Here is a tiny trained network, its code and every weight. The questions are about switching its units off for an input and a target symbol, where a switched-off unit gives its printed mean instead of its output.

import numpy as np


def w(rows, s, z=0):
    codes = np.array(rows[::2]) - 128.0
    scale = np.full(codes.shape[1], s)
    scale[-1] = z or s
    return codes * scale


def norm(h):
    return h / np.sqrt((h * h).mean(-1, keepdims=True) + 1e-5)


def f(y):
    return np.maximum(y, 0)


def softmax(a):
    e = np.exp(a - a.max(-1, keepdims=True))
    return e / e.sum(-1, keepdims=True)


def log_softmax(a):
    a = a - a.max(-1, keepdims=True)
    return a - np.log(np.exp(a).sum(-1, keepdims=True))


def net(x, mask):
    ids = ['βδεζηθμπστφψω'.index(c) for c in x.split()]
    T = len(ids)
    res = E[ids] + P[:T]
    u = 0
    for l in range(2):
        q, k, v = (norm(res) @ M[l].T for M in (Q, K, V))
        z = softmax(np.where(np.tri(T) > 0, q @ k.T / 3**0.5, -1e9)) @ v
        res = res + np.where(mask[u], z, O[l][:, -1]) @ O[l][:, :-1]
        u += 1
        y = f(norm(res) @ A[l][:, :-1].T + A[l][:, -1])
        res = res + np.where(mask[u : u + 8], y, B[l][:, -1]) @ B[l][:, :-1]
        u += 8
    return log_softmax(norm(res)[-1] @ U[:, :-1].T + U[:, -1])


Q, K, V, O, A, B = {}, {}, {}, {}, {}, {}
E = w([
[152,123,249,161,147,175],'β',
[113,112,83,171,193,119],'δ',
[187,125,96,181,85,128],'ε',
[57,108,167,101,134,152],'ζ',
[127,103,95,209,99,159],'η',
[185,123,94,191,134,124],'θ',
[199,135,90,159,149,103],'μ',
[169,114,105,212,100,150],'π',
[97,119,191,92,181,140],'σ',
[114,112,150,132,27,166],'τ',
[102,133,91,49,29,130],'φ',
[92,94,181,148,104,175],'ψ',
[144,138,125,48,79,110],'ω',
],0.013)
P = w([
[147,126,163,73,110,157],'0',
[127,153,151,112,127,166],'1',
[117,119,164,140,107,51],'2',
[192,64,129,92,143,150],'3',
[130,221,118,119,151,176],'4',
[86,171,148,178,125,62],'5',
[168,50,130,128,135,51],'6',
[165,170,90,93,177,212],'7',
[75,255,112,163,135,94],'8',
[133,90,101,139,134,48],'9',
],0.01)
Q[0] = w([
[155,17,149,138,142,84],'0.h1',
[166,40,58,81,136,187],'0.h1',
[169,157,153,113,175,253],'0.h1',
],0.016)
K[0] = w([
[103,190,180,168,116,96],'0.h1',
[79,91,127,157,98,2],'0.h1',
[181,2,176,105,131,105],'0.h1',
],0.017)
V[0] = w([
[172,158,115,244,208,199],'0.h1',
[73,104,2,118,95,129],'0.h1',
[193,131,55,52,247,106],'0.h1',
],0.0072)
O[0] = w([
[167,123,100,81,157,219,230],'0.h1',
[244,147,227,161,151,163,44],'0.h1',
[147,24,138,135,117,68,4],'0.h1',
],0.011,0.0035)
A[0] = w([
[98,72,196,72,55,128,68],'0.n1',
[143,123,146,206,169,130,227],'0.n2',
[134,154,101,180,119,102,94],'0.n3',
[90,136,141,129,204,119,253],'0.n4',
[132,92,255,79,153,169,230],'0.n5',
[124,119,94,176,105,61,119],'0.n6',
[88,121,151,18,108,148,88],'0.n7',
[98,155,246,31,90,132,134],'0.n8',
],0.011,0.0045)
B[0] = w([
[66,199,142,38,91,117,184],'0.n1',
[98,146,137,81,73,103,227],'0.n2',
[129,117,84,162,168,116,173],'0.n3',
[174,133,135,149,76,140,239],'0.n4',
[63,162,116,65,36,2,253],'0.n5',
[102,132,147,133,227,155,193],'0.n6',
[101,174,142,148,75,99,235],'0.n7',
[60,64,70,66,64,139,247],'0.n8',
],0.012,0.0048)
Q[1] = w([
[162,94,61,46,133,147],'1.h1',
[96,170,146,83,35,130],'1.h1',
[1,99,119,156,110,89],'1.h1',
],0.0072)
K[1] = w([
[221,55,24,177,142,167],'1.h1',
[124,136,161,49,109,225],'1.h1',
[2,71,140,50,82,124],'1.h1',
],0.0061)
V[1] = w([
[69,111,253,202,62,170],'1.h1',
[188,170,106,170,179,109],'1.h1',
[82,146,143,98,71,124],'1.h1',
],0.0051)
O[1] = w([
[205,183,41,1,242,50,102],'1.h1',
[2,57,123,97,93,171,24],'1.h1',
[198,50,201,132,189,69,253],'1.h1',
],0.0053,0.0041)
A[1] = w([
[101,84,64,93,185,125,252],'1.n1',
[149,156,148,106,54,165,72],'1.n2',
[81,182,114,203,126,165,100],'1.n3',
[114,6,129,136,152,80,148],'1.n4',
[122,148,163,138,67,62,135],'1.n5',
[156,187,222,150,142,119,210],'1.n6',
[88,153,63,73,72,116,163],'1.n7',
[114,112,35,191,143,125,66],'1.n8',
],0.012,0.002)
B[1] = w([
[116,93,204,98,71,180,147],'1.n1',
[68,124,168,119,221,107,196],'1.n2',
[227,123,107,75,155,111,169],'1.n3',
[212,173,2,179,122,197,147],'1.n4',
[176,23,59,47,149,105,198],'1.n5',
[59,113,197,179,16,221,145],'1.n6',
[164,46,165,141,100,33,251],'1.n7',
[35,152,170,116,141,87,157],'1.n8',
],0.0083,0.014)
U = w([
[23,167,120,83,63,104,198],'β',
[242,57,114,135,104,84,67],'δ',
[194,84,203,125,223,84,53],'ε',
[70,200,187,153,188,102,153],'ζ',
[115,185,249,115,111,188,119],'η',
[83,51,180,154,128,216,95],'θ',
[162,118,56,183,62,199,134],'μ',
[161,170,94,57,187,201,159],'π',
[51,141,60,156,187,158,153],'σ',
[187,230,134,176,57,132,143],'τ',
[172,98,227,228,72,137,64],'φ',
[174,232,45,123,184,69,4],'ψ',
[166,105,124,254,160,92,144],'ω',
],0.012,0.0045)

Each question gives the input, a string of symbols that net reads in full, and the target symbol t.
The units are the heads (3 rows each of Q, K, V and O) and the neurons (one row each of A and B). Each row of codes is followed by its name. A weight is (code - 128) times the scale printed after its matrix; where a second scale follows, it is the last column's (O, A, B and U).
mask holds one flag per unit, layer by layer, with each layer's heads first. A switched-off unit (its flag False) gives its mean, the last column of its rows in O or B, instead of its output. The means were averaged over made-up inputs and are rounded, as every weight is.
A unit's drop is (log p(t) with every unit on - log p(t) with that unit switched off) / (log p(t) with every unit on - log p(t) with every unit switched off).
The circuit of an input: a set's keep is (log p(t) with only the set's units on - log p(t) with every unit switched off) / (log p(t) with every unit on - log p(t) with every unit switched off). Starting from the 12 units with the biggest drops (on a tie, the unit counted first), units are removed one at a time, each time the one whose removal leaves the highest keep (on an exact tie, the one counted first), for as long as the keep stays at least 0.8.
units of the circuit, in order: the units of the circuit, biggest drop first
most important unit: the unit with the biggest drop
top k neurons: the k neurons with the biggest drops, biggest first
k most important neurons of layer l: the k neurons of layer l with the biggest drops, biggest first
input η ζ π, target ζ: most important unit : 0.n6
input θ δ ε β η η η θ ζ π, target ζ: units of the circuit, in order : [0.n6, 0.n5, 1.n8, 1.n5]
input β β ω η π φ μ, target φ: units of the circuit, in order : [0.h1, 1.n6]
input π ε π, target ε: units of the circuit, in order : [0.h1, 1.n2, 0.n5, 0.n8]
input π θ ε τ ψ π τ τ π μ, target π: units of the circuit, in order : [0.n5, 0.h1, 1.n7]
input ζ φ π β σ η, target σ: 2 most important neurons of layer 0 : [0.n6, 0.n5]
input δ ε ω φ π β ζ δ, target ζ: units of the circuit, in order : [0.h1, 0.n6, 0.n5, 1.n5]
input θ ε τ σ ψ π φ τ π ε, target π: units of the circuit, in order : [0.n5, 1.n7, 0.h1, 0.n8]
input ε μ ζ ψ θ ε, target θ: top 2 neurons : [0.n5, 1.n7]
input β σ ω ψ π ω β ω ω η, target ω: top 3 neurons : [0.n6, 1.n4, 0.n8]
input ω ζ η π δ ψ π φ δ, target φ: units of the circuit, in order : [0.h1, 1.n6]
input τ ψ ω η β ε ψ τ, target δ: top 2 neurons : [1.n7, 1.n3]
input β φ ε δ π η ψ φ η, target φ: units of the circuit, in order : [0.h1, 1.n6]
input θ π η ψ ψ, target δ: 2 most important neurons of layer 1 : [1.n3, 1.n7]
input δ η π μ η η, target η: top 2 neurons : [1.n5, 0.n8]
input β η ψ μ β η β π, target β: units of the circuit, in order : [0.h1]
input δ σ ζ ζ δ τ π, target τ: units of the circuit, in order : [0.h1, 1.n6, 0.n8, 1.n3]
input ζ τ ε π, target ε: top 2 neurons : [0.n5, 1.n2]
input π σ π η δ ω β, target β: top 2 neurons : [0.n1, 0.n5]
input θ ω ψ π θ τ β ψ θ, target ψ: top 3 neurons : [1.n3, 0.n8, 0.n5]
input β φ τ μ θ, target μ: most important neuron of layer 0 : [0.n5]
input φ ω σ φ π π, target π: top 2 neurons : [0.n5, 1.n7]
input π μ ε β θ μ ψ θ σ μ, target σ: 2 most important neurons of layer 1 : [1.n7, 1.n8]
input η β θ, target β: top 3 neurons : [1.n8, 1.n1, 1.n5]
